Here is a tiny trained network, its code and every weight. The questions are about switching its units off for an input and a target symbol, where a switched-off unit gives its printed mean instead of its output.

import numpy as np


def w(rows, s, z=0):
    codes = np.array(rows[::2]) - 128.0
    scale = np.full(codes.shape[1], s)
    scale[-1] = z or s
    return codes * scale


def norm(h):
    return h / np.sqrt((h * h).mean(-1, keepdims=True) + 1e-5)


def f(y):
    return np.maximum(y, 0)


def softmax(a):
    e = np.exp(a - a.max(-1, keepdims=True))
    return e / e.sum(-1, keepdims=True)


def log_softmax(a):
    a = a - a.max(-1, keepdims=True)
    return a - np.log(np.exp(a).sum(-1, keepdims=True))


def net(x, mask):
    ids = ['αβδεθλξπσφ'.index(c) for c in x.split()]
    T = len(ids)
    res = E[ids] + P[:T]
    u = 0
    for l in range(3):
        q, k, v = (norm(res) @ M[l].T for M in (Q, K, V))
        z = softmax(np.where(np.tri(T) > 0, q @ k.T / 4**0.5, -1e9)) @ v
        res = res + np.where(mask[u], z, O[l][:, -1]) @ O[l][:, :-1]
        u += 1
        y = f(norm(res) @ A[l][:, :-1].T + A[l][:, -1])
        res = res + np.where(mask[u : u + 12], y, B[l][:, -1]) @ B[l][:, :-1]
        u += 12
    return log_softmax(norm(res)[-1] @ U[:, :-1].T + U[:, -1])


Q, K, V, O, A, B = {}, {}, {}, {}, {}, {}
E = w([
[106,160,202,53],'α',
[171,138,77,70],'β',
[15,44,58,111],'δ',
[132,128,193,38],'ε',
[145,143,8,152],'θ',
[91,50,164,205],'λ',
[156,129,58,164],'ξ',
[20,164,79,69],'π',
[127,132,125,114],'σ',
[94,112,148,218],'φ',
],0.015)
P = w([
[53,152,251,242],'0',
[119,92,155,159],'1',
[127,252,130,249],'2',
[155,124,124,2],'3',
[125,76,163,130],'4',
[99,246,117,234],'5',
[253,106,158,24],'6',
[124,68,156,133],'7',
],0.0088)
Q[0] = w([
[237,255,136,158],'0.h0',
[98,99,182,187],'0.h0',
[136,84,175,132],'0.h0',
[216,134,133,188],'0.h0',
],0.0071)
K[0] = w([
[156,145,168,121],'0.h0',
[79,125,153,91],'0.h0',
[18,178,129,131],'0.h0',
[254,85,99,188],'0.h0',
],0.0089)
V[0] = w([
[7,254,140,212],'0.h0',
[161,142,93,127],'0.h0',
[121,63,56,100],'0.h0',
[120,66,145,125],'0.h0',
],0.0071)
O[0] = w([
[175,134,179,64,254],'0.h0',
[97,150,221,218,97],'0.h0',
[134,66,35,171,99],'0.h0',
[98,93,119,253,132],'0.h0',
],0.0052,0.0044)
A[0] = w([
[170,112,135,224,73],'0.n0',
[87,137,154,159,101],'0.n1',
[99,80,126,80,143],'0.n2',
[101,151,170,105,94],'0.n3',
[136,96,39,132,121],'0.n4',
[10,182,198,61,135],'0.n5',
[89,182,143,147,117],'0.n6',
[190,120,152,116,144],'0.n7',
[106,166,121,91,116],'0.n8',
[133,103,166,127,110],'0.n9',
[23,98,151,189,3],'0.n10',
[149,93,126,141,94],'0.n11',
],0.012,0.0041)
B[0] = w([
[69,88,69,201,172],'0.n0',
[118,40,189,73,153],'0.n1',
[126,196,170,118,188],'0.n2',
[75,123,175,169,172],'0.n3',
[58,129,245,142,197],'0.n4',
[163,96,40,150,254],'0.n5',
[103,120,40,50,166],'0.n6',
[164,182,114,93,165],'0.n7',
[157,121,123,137,163],'0.n8',
[101,174,124,183,155],'0.n9',
[254,154,34,131,172],'0.n10',
[185,84,67,145,142],'0.n11',
],0.0063,0.0081)
Q[1] = w([
[138,1,186,93],'1.h0',
[124,109,159,75],'1.h0',
[203,189,128,90],'1.h0',
[128,119,159,82],'1.h0',
],0.0094)
K[1] = w([
[120,153,66,144],'1.h0',
[122,245,100,109],'1.h0',
[172,135,117,158],'1.h0',
[57,148,138,115],'1.h0',
],0.011)
V[1] = w([
[118,120,147,3],'1.h0',
[101,144,123,51],'1.h0',
[155,114,123,158],'1.h0',
[160,84,163,72],'1.h0',
],0.011)
O[1] = w([
[134,205,128,181,196],'1.h0',
[86,2,151,85,254],'1.h0',
[89,107,172,152,31],'1.h0',
[146,93,115,84,10],'1.h0',
],0.0084,0.00085)
A[1] = w([
[202,128,124,44,183],'1.n0',
[147,2,118,138,91],'1.n1',
[164,43,66,133,79],'1.n2',
[22,68,139,97,91],'1.n3',
[231,101,95,120,46],'1.n4',
[100,186,102,93,123],'1.n5',
[79,135,59,71,253],'1.n6',
[230,195,15,171,170],'1.n7',
[109,164,90,179,92],'1.n8',
[147,126,114,50,106],'1.n9',
[46,108,166,108,41],'1.n10',
[44,194,70,203,173],'1.n11',
],0.0082,0.003)
B[1] = w([
[57,81,94,213,239],'1.n0',
[138,159,110,28,188],'1.n1',
[148,129,140,176,179],'1.n2',
[110,133,179,152,195],'1.n3',
[161,1,100,117,150],'1.n4',
[157,172,214,177,186],'1.n5',
[74,214,223,196,254],'1.n6',
[197,161,91,203,240],'1.n7',
[116,127,232,51,178],'1.n8',
[106,131,244,92,199],'1.n9',
[194,155,136,57,158],'1.n10',
[179,158,214,132,253],'1.n11',
],0.0045,0.0053)
Q[2] = w([
[130,246,158,150],'2.h0',
[136,126,86,127],'2.h0',
[162,120,55,140],'2.h0',
[212,155,75,126],'2.h0',
],0.012)
K[2] = w([
[163,165,171,159],'2.h0',
[150,171,167,214],'2.h0',
[140,78,160,100],'2.h0',
[247,122,180,203],'2.h0',
],0.013)
V[2] = w([
[108,105,21,220],'2.h0',
[22,234,63,65],'2.h0',
[83,20,254,136],'2.h0',
[83,134,181,225],'2.h0',
],0.0066)
O[2] = w([
[26,54,98,169,56],'2.h0',
[109,74,203,252,118],'2.h0',
[18,69,127,25,226],'2.h0',
[246,227,145,197,253],'2.h0',
],0.0039,0.0051)
A[2] = w([
[145,104,41,125,140],'2.n0',
[171,106,172,208,221],'2.n1',
[104,140,28,225,191],'2.n2',
[135,113,41,128,26],'2.n3',
[104,88,168,80,146],'2.n4',
[151,148,160,109,119],'2.n5',
[172,113,114,117,149],'2.n6',
[160,42,180,114,99],'2.n7',
[3,89,181,116,51],'2.n8',
[75,176,64,128,145],'2.n9',
[158,210,184,121,198],'2.n10',
[74,51,143,166,255],'2.n11',
],0.011,0.0027)
B[2] = w([
[112,139,222,160,144],'2.n0',
[107,181,115,63,213],'2.n1',
[150,148,157,58,189],'2.n2',
[32,135,166,138,137],'2.n3',
[160,218,103,125,172],'2.n4',
[155,25,104,129,169],'2.n5',
[2,59,197,130,141],'2.n6',
[24,227,35,169,156],'2.n7',
[211,60,102,173,188],'2.n8',
[195,53,195,161,143],'2.n9',
[118,64,71,170,254],'2.n10',
[115,114,58,95,174],'2.n11',
],0.0057,0.0098)
U = w([
[182,53,92,78,80],'α',
[91,45,171,178,67],'β',
[124,98,111,41,127],'δ',
[189,174,74,125,115],'ε',
[162,7,205,147,78],'θ',
[119,14,15,127,195],'λ',
[110,80,221,73,167],'ξ',
[33,54,161,80,188],'π',
[44,156,162,157,252],'σ',
[65,142,60,52,117],'φ',
],0.011,0.0041)

Each question gives the input, a string of symbols that net reads in full, and the target symbol t.
The units are the heads (4 rows each of Q, K, V and O) and the neurons (one row each of A and B). Each row of codes is followed by its name. A weight is (code - 128) times the scale printed after its matrix; where a second scale follows, it is the last column's (O, A, B and U).
mask holds one flag per unit, layer by layer, with each layer's heads first. A switched-off unit (its flag False) gives its mean, the last column of its rows in O or B, instead of its output. The means were averaged over made-up inputs and are rounded, as every weight is.
A unit's drop is (log p(t) with every unit on - log p(t) with that unit switched off) / (log p(t) with every unit on - log p(t) with every unit switched off).
The circuit of an input: a set's keep is (log p(t) with only the set's units on - log p(t) with every unit switched off) / (log p(t) with every unit on - log p(t) with every unit switched off). Starting from the 12 units with the biggest drops (on a tie, the unit counted first), units are removed one at a time, each time the one whose removal leaves the highest keep (on an exact tie, the one counted first), for as long as the keep stays at least 0.8.
units of the circuit, in order: the units of the circuit, biggest drop first
unit that matters most: the unit with the biggest drop
top k neurons: the k neurons with the biggest drops, biggest first
k most important neurons of layer l: the k neurons of layer l with the biggest drops, biggest first
input α ξ θ φ δ π α σ, target σ: units of the circuit, in order => 2.h0; 2.n8; 2.n1
input α α λ π δ θ ξ, target θ: 3 most important neurons of layer 1 => 1.n7; 1.n4; 1.n6
input θ ε λ π α, target σ: units of the circuit, in order => 2.h0; 2.n7; 0.n5
input α δ ξ σ ξ ξ λ, target φ: unit that matters most => 2.n7
input ξ ξ ξ α π, target σ: units of the circuit, in order => 1.n6; 2.h0
input θ δ π δ α, target λ: top 3 neurons => 0.n5; 2.n8; 1.n11
input ξ α θ ξ θ ε δ φ, target λ: units of the circuit, in order => 1.n6; 2.n11
input σ σ β θ, target σ: units of the circuit, in order => 0.n4; 0.n5; 0.n10; 1.n6
input σ β σ β φ, target ξ: 3 most important neurons of layer 0 => 0.n10; 0.n5; 0.n4
input φ δ θ λ σ, target λ: top 2 neurons => 0.n5; 1.n6
input α φ α α α π ε ξ, target σ: units of the circuit, in order => 0.n4; 2.n1
input φ π ξ α α ξ λ φ, target π: 2 most important neurons of layer 2 => 2.n6; 2.n3
input ξ ξ δ α α, target λ: 2 most important neurons of layer 1 => 1.n11; 1.n0
input ε φ π φ α, target σ: top 4 neurons => 0.n6; 2.n7; 0.n5; 2.n1
input α σ ε φ ξ, target φ: most important neuron of layer 2 => 2.n1
input θ ε β ξ, target θ: top 3 neurons => 0.n5; 0.n4; 0.n10
input θ δ φ δ δ φ δ φ, target λ: top 2 neurons => 0.n1; 2.n11
input λ β σ α ξ δ ξ β, target λ: 4 most important neurons of layer 1 => 1.n11; 1.n7; 1.n6; 1.n5
input λ δ θ α α φ ξ ε, target λ: 2 most important neurons of layer 1 => 1.n0; 1.n1
input π σ ξ ξ α δ, target ε: 2 most important neurons of layer 0 => 0.n10; 0.n3
input φ β ε ξ θ θ θ α, target θ: unit that matters most => 0.n10
input α ε δ φ ξ β π π, target σ: 2 most important neurons of layer 0 => 0.n2; 0.n5
input λ α δ ξ σ, target λ: top 2 neurons => 0.n5; 2.n10
input ε δ λ, target ε: top 2 neurons => 0.n10; 2.n2
